Small tables with named rows and columns. After each table, cells are looked up by row and column.

ges
|  | nabu | besi | tor | duvofak |
|---|---|---|---|---|
| par | 7.9 | -3.4 | 0.9 | -5.7 |
| kovoti | 1.2 | 1.3 | 1.5 | 1.6 |
| fik | -3.7 | -4.5 | 0.0 | 7.0 |
| lomikif | -1.2 | 4.6 | 8.7 | -4.3 |
| tak | 2.4 | -7.7 | 0.0 | -6.7 |
| zuze | 5.1 | 5.0 | 7.6 | 6.0 |

tor of tak: 0.0
besi of tak: -7.7
tor of kovoti: 1.5
besi of fik: -4.5
nabu of par: 7.9
tor of par: 0.9
duvofak of zuze: 6.0
besi of par: -3.4
duvofak of lomikif: -4.3
nabu of tak: 2.4
tor of zuze: 7.6
tor of lomikif: 8.7
Which row has the largest tor? lomikif

ravod.csv
,refeni,fupo,tabivas,sug,modani,ged,zadozom,mutu,fefilu,zutaka
das,388,227,556,726,780,708,551,282,180,613
kodet,187,676,427,289,584,393,797,273,193,441
guguze,193,323,222,270,670,371,548,553,458,453
nav,866,831,477,557,621,212,271,495,118,421
bal,150,566,466,334,487,281,412,592,721,214
basuse,534,731,502,318,286,588,714,999,175,727
tagotuz,327,722,292,177,924,186,254,516,566,718
muberif,344,373,32,540,211,318,263,210,785,693
kog,405,721,858,555,349,253,485,604,736,562
mavepo,343,269,432,561,476,440,266,572,146,570

What is the zadozom of kog in ravod?
485
What is the ged of muberif in ravod?
318
What is the refeni of kog in ravod?
405
What is the zadozom of das in ravod?
551
What is the zutaka of kog in ravod?
562
What is the sug of muberif in ravod?
540
What is the fefilu of bal in ravod?
721
What is the zadozom of nav in ravod?
271
What is the fefilu of basuse in ravod?
175
What is the ged of mavepo in ravod?
440
What is the tabivas of kog in ravod?
858
What is the zadozom of guguze in ravod?
548
What is the refeni of bal in ravod?
150
What is the sug of tagotuz in ravod?
177

ligig =
         rorutib   rir  redeb  mozik   kef  ketevam   tet
nar         6901  5316   4742   1637  3480     7136  4112
pori        3646  6085   5391   7082  5011     3330  4174
dofugu      6205  4120   3382   3397  3855     6531  4028
misi        4089  6923   6975   7690  4953     4271  7084
pur         3676  4983   6870   7749  6687     3760  3717
vifo        7254  6384   4256   7930  3796     7162  7527
boz         4871  4839   3438   2399  2971     4944  2333
zin         6406  5515   4192   8183  4573     5693  6091
gav         6025  5313   5527   3195  4516     4735  4213
mesi        5908  3813   3285   2340  3788     5907  2773
zop         7971  6192   4476   2814  3831     7531  6279
rim         4554  5850   2303   4128  4276     4132  4540
vudazam     6871  5700   3204   3930  3766     6080  3832

tet of gav = 4213
kef of nar = 3480
ketevam of boz = 4944
mozik of nar = 1637
redeb of vudazam = 3204
rorutib of pori = 3646
kef of dofugu = 3855
kef of zin = 4573
kef of pur = 6687
mozik of misi = 7690

fet:
,ralag,venir,zed,nud,bava,rito,soz
gug,172,181,186,102,182,159,143
vifa,200,164,146,137,155,144,127
samo,144,151,44,220,155,76,65
ziru,148,144,199,131,174,193,194
lenoliz,133,156,194,129,186,146,190
sobosal,127,177,109,200,123,155,128
zadet,177,169,157,160,133,166,154

venir of lenoliz = 156
soz of zadet = 154
nud of samo = 220
venir of vifa = 164
zed of sobosal = 109
soz of ziru = 194
venir of zadet = 169
soz of samo = 65
soz of vifa = 127
soz of lenoliz = 190
rito of sobosal = 155
rito of samo = 76
bava of ziru = 174
soz of sobosal = 128
ralag of zadet = 177
bava of sobosal = 123
ralag of lenoliz = 133
nud of vifa = 137

